[[ 43 -15  36  27]
 [ -1 -19  -7   9]] -> 43, 9

[ -8 -23 -21  40] -> -8, 40

[[-14 -12  18  15  50]
 [-12 -16   0 -13 -52]
 [-18  18 -33  22 -44]] -> -14, -44

[[-33  -8  23 -25   9]
 [-32 -13  -1 -38  15]
 [-20 -35  15 -47  22]] -> -33, 22

[[  2   1   1   0   0   1  -1]
 [  6  44   7   3   4   2 -28]] -> 2, -28

[[ 45  -9  33  -3]
 [-37   0 -26  -8]] -> 45, -8

[[ 45  15  -5  16  43]
 [ 16 -29   7  -7  43]] -> 45, 43

[[-16  39  27  13   8  47]
 [ -4  27  26  25  20  36]] -> -16, 36
---
[[ 298  571 -190 -694 -271   69 -815]
 [ 188  819  -80 -457 -405  -36 -914]
 [ 289  542 -140 -613 -251   21 -655]] ==> 298

[[220 222 227 225   9]
 [210 206 228 221 207]
 [220 211 219 206 216]] ==> 220

[[ 96 135 123 150 202 167 153]
 [ 79 106 181 205 138  94 157]
 [109 154  52 107 122 158 206]] ==> 96

[[226 183 163 250]
 [220  86 202 193]
 [160  62 185 128]] ==> 226

[[-31 -28   4  -4  27]
 [ -1  31  41  30  15]
 [  7  13  -1 -17 -13]] ==> -31

[[ 413 -101 -234 -392 -595 -440]
 [ -11  -16 -179 -553 -445   18]
 [-421 -465  237   78  575  -70]] ==> 413

[[332 481 147 821]
 [470 729 636 638]
 [685 778  76 526]] ==> 332

[[-159  667  486 -275  327]
 [-369  247 -499 -378 -555]
 [ 920 -187  267  152  249]] ==> -159
---
[489, 48, 773, 552, 633, 823, 792] out 773
[9, 9, 7, 1] out 7
[21, 76, 39, 34] out 39
[6, 7, 5, 2, 8, 8, 8] out 5
[8922, 8488, 7059, 2201, 7532, 8276, 5514] out 7059
[215, -593, 298, 728] out 298
[57, 230, 201, 214, 204, 150, 182] out 201
---
[-16  51  44 -31  -8 -45 -23] ==> 44

[[ -7   6 -10 -26  25  36]
 [-15 -28 -44 -16 -41   6]] ==> -10

[ 10  -7  50   8 -14  19] ==> 50

[[  4  21 -11  -2 -28  11]
 [ -7  18 -21  -5 -34  14]
 [ 11  27 -11 -10 -47  10]] ==> -11

[-19  26   7 -14  45  50   3] ==> 7

[-41 -49  -9 -32] ==> -9

[-46 -40  19  31] ==> 19

[ -6  13  -3  35  25  13 -46] ==> -3

[[-26  54  23   1   2  -2]
 [ -8  -5   7   0   1   0]] ==> 23
---
array([[-0.132, -0.100, -0.029, -0.061,  0.048,  0.149],
       [ 0.047, -0.145,  0.018, -0.041,  0.132,  0.161],
       [-0.223, -0.009, -0.178, -0.034, -0.130,  0.122]]) ⇒ -0.132, 0.122

array([ 0.12, -0.15, -0.06,  0.02,  0.07]) ⇒ 0.12, 0.07

array([-162.2,  123.3,   73.3,   92.8, -127.1, -189.5]) ⇒ -162.2, -189.5

array([149.60, -63.36,  26.40, -92.18]) ⇒ 149.60, -92.18

array([ 110.43, -168.44,   53.85,  -95.78,  -20.59, -114.04]) ⇒ 110.43, -114.04

array([ 12.146, -18.686,  15.770,  -6.833,   3.298]) ⇒ 12.146, 3.298
---
[[-37  28  -6  -3   6   4   9]
 [-11 -23 -18 -24 -22  -6 -42]
 [ 37 -46   0  39  42   1  15]
 [ 24 -39  -2  15  10 -10   5]
 [-34  28  -2  -3   0  -5  21]
 [ 24  -4  14 -13 -36 -24  18]
 [-14   3  -2   8   8 -10  25]
 [-24  29   0   8  19  13  12]
 [ -3   8  -3  16  33  26 -11]
 [-35  21  -7   4  14   4  12]
 [-17  22  -2  11  26  21  -1]
 [ 11 -26  -2   3  -5 -16   7]] -> -1

[[ -1  24 -22  11  14  -1  20]
 [  3  13 -23   4  -6  -1  19]
 [  1  15 -43 -23 -40 -20  45]
 [  4  18 -48 -19 -37 -17  48]
 [  1  14 -25   9  -1  -1  18]
 [ -1  10 -14 -11 -13  -9  17]
 [  4  -3 -10 -14 -23  -5  12]
 [ -1  -7   7  -9  -1  -4   1]
 [ -7  -1  17  30  31  14 -25]
 [ -1  -1  21  24  34  16 -27]] -> -25

[[ 35 -22  36  35  -3 -15]
 [ -2 -13  -2  18 -14  14]
 [-20 -24 -27   2  17 -10]
 [-18 -26 -26  -2  46 -29]
 [  1  -4   1  11  35 -10]] -> -29

[[  2 -18   4   2   3   2   1  -1  -2   8   0   9   2]
 [ -2   2   0   1  -1  -2   1  -1   0  -1   0   0   1]
 [ -6  25  -4  -4  -2  -1  -3  -1  -4  -2  -4  -3  -3]
 [ -2   6  -2  -1  -1   0   0  -1  -1   0  -1  -1   0]
 [  0  -4   3  -1  -1   1   0   1  -1   2  -1  -2   0]
 [  0   1   0   0   0   1   0   0   0   0   0  -1   0]
 [-47   2 -39  41 -41 -39  48 -34  27 -43  27  46  43]
 [ -2  -3   2   2  -2  -4   2   0   0  -1   1   2   0]] -> 43

[[  0  -1 -16  10 -20  -7 -11  29  -9  42]
 [ 15  28 -13  20 -18   4   8 -11  19 -33]
 [ 18 -14   1  -2  29  37 -12   7  -9  16]
 [-15 -11  11 -25   5  27 -22   2  23   5]
 [ 21 -11 -17  -6 -18 -26  -2   2 -10   5]
 [-12  36  42  -9  28  -8  -4   5   4   2]
 [  2   3 -17  10 -20 -10 -14  29  -9  39]
 [  0  -1 -13  40 -12   2 -13  -4  33 -38]] -> 39

[[ 22   4 -29  12  12  14  -4   0  12]
 [ 11  22 -13   4  -8  25 -18  30  18]
 [-29  17  -1  18   4   1  -5   7  -6]
 [-10  -7 -21  11 -13  19 -22 -12  26]
 [  0   3 -27  12   0 -11  -9  19  10]
 [  1  22  -1  11   8  42   5   5   7]
 [ 16   1 -17  12  11  22   3 -14   1]
 [  2  16  -9  15   1  23  12 -21   4]
 [-17   0   3   4   7   9 -15  20 -21]
 [ 12  19   9  20  10 -13 -13  13  -8]] -> -21
---
[-14 -12 -44 -20 -36  33  37] value 33
[ -8 -43  31 -32   0] value -32
[  6 -50   1  -5  44  16] value 44
[ 43 -37 -31 -26  -1 -40  -6] value -40
[ 45  23  24  27 -45] value 27
[36 27 48 45] value 48
[ 20 -42 -46 -52 -17  16] value -17
---
[-20  25  -3 -41 -13]	25

[-37   6   7 -38  30 -46 -27]	-38

[ 48 -28 -33  45]	48

[-30  -6 -50  20   9  12 -20]	20

[-46  31  41 -33 -42  23 -41]	-33

[-34 -49 -20  29  27]	-49

[[ 22  -6  -2  19  55  46]
 [ 26  -2 -29  43 -40 -49]]	-29
---
 -9  -35  -33   53 Out: -33
 6  53  -7  34  11 Out: -7
  4  -11   15   50 Out: 15
-31   -3   23   56   47 Out: 23
  5   10   19    3  -32   -1   41 Out: 19
  5   12  -10    3   41  -18  -33 Out: -10
 39   19  -54  -13   17   18 Out: -54
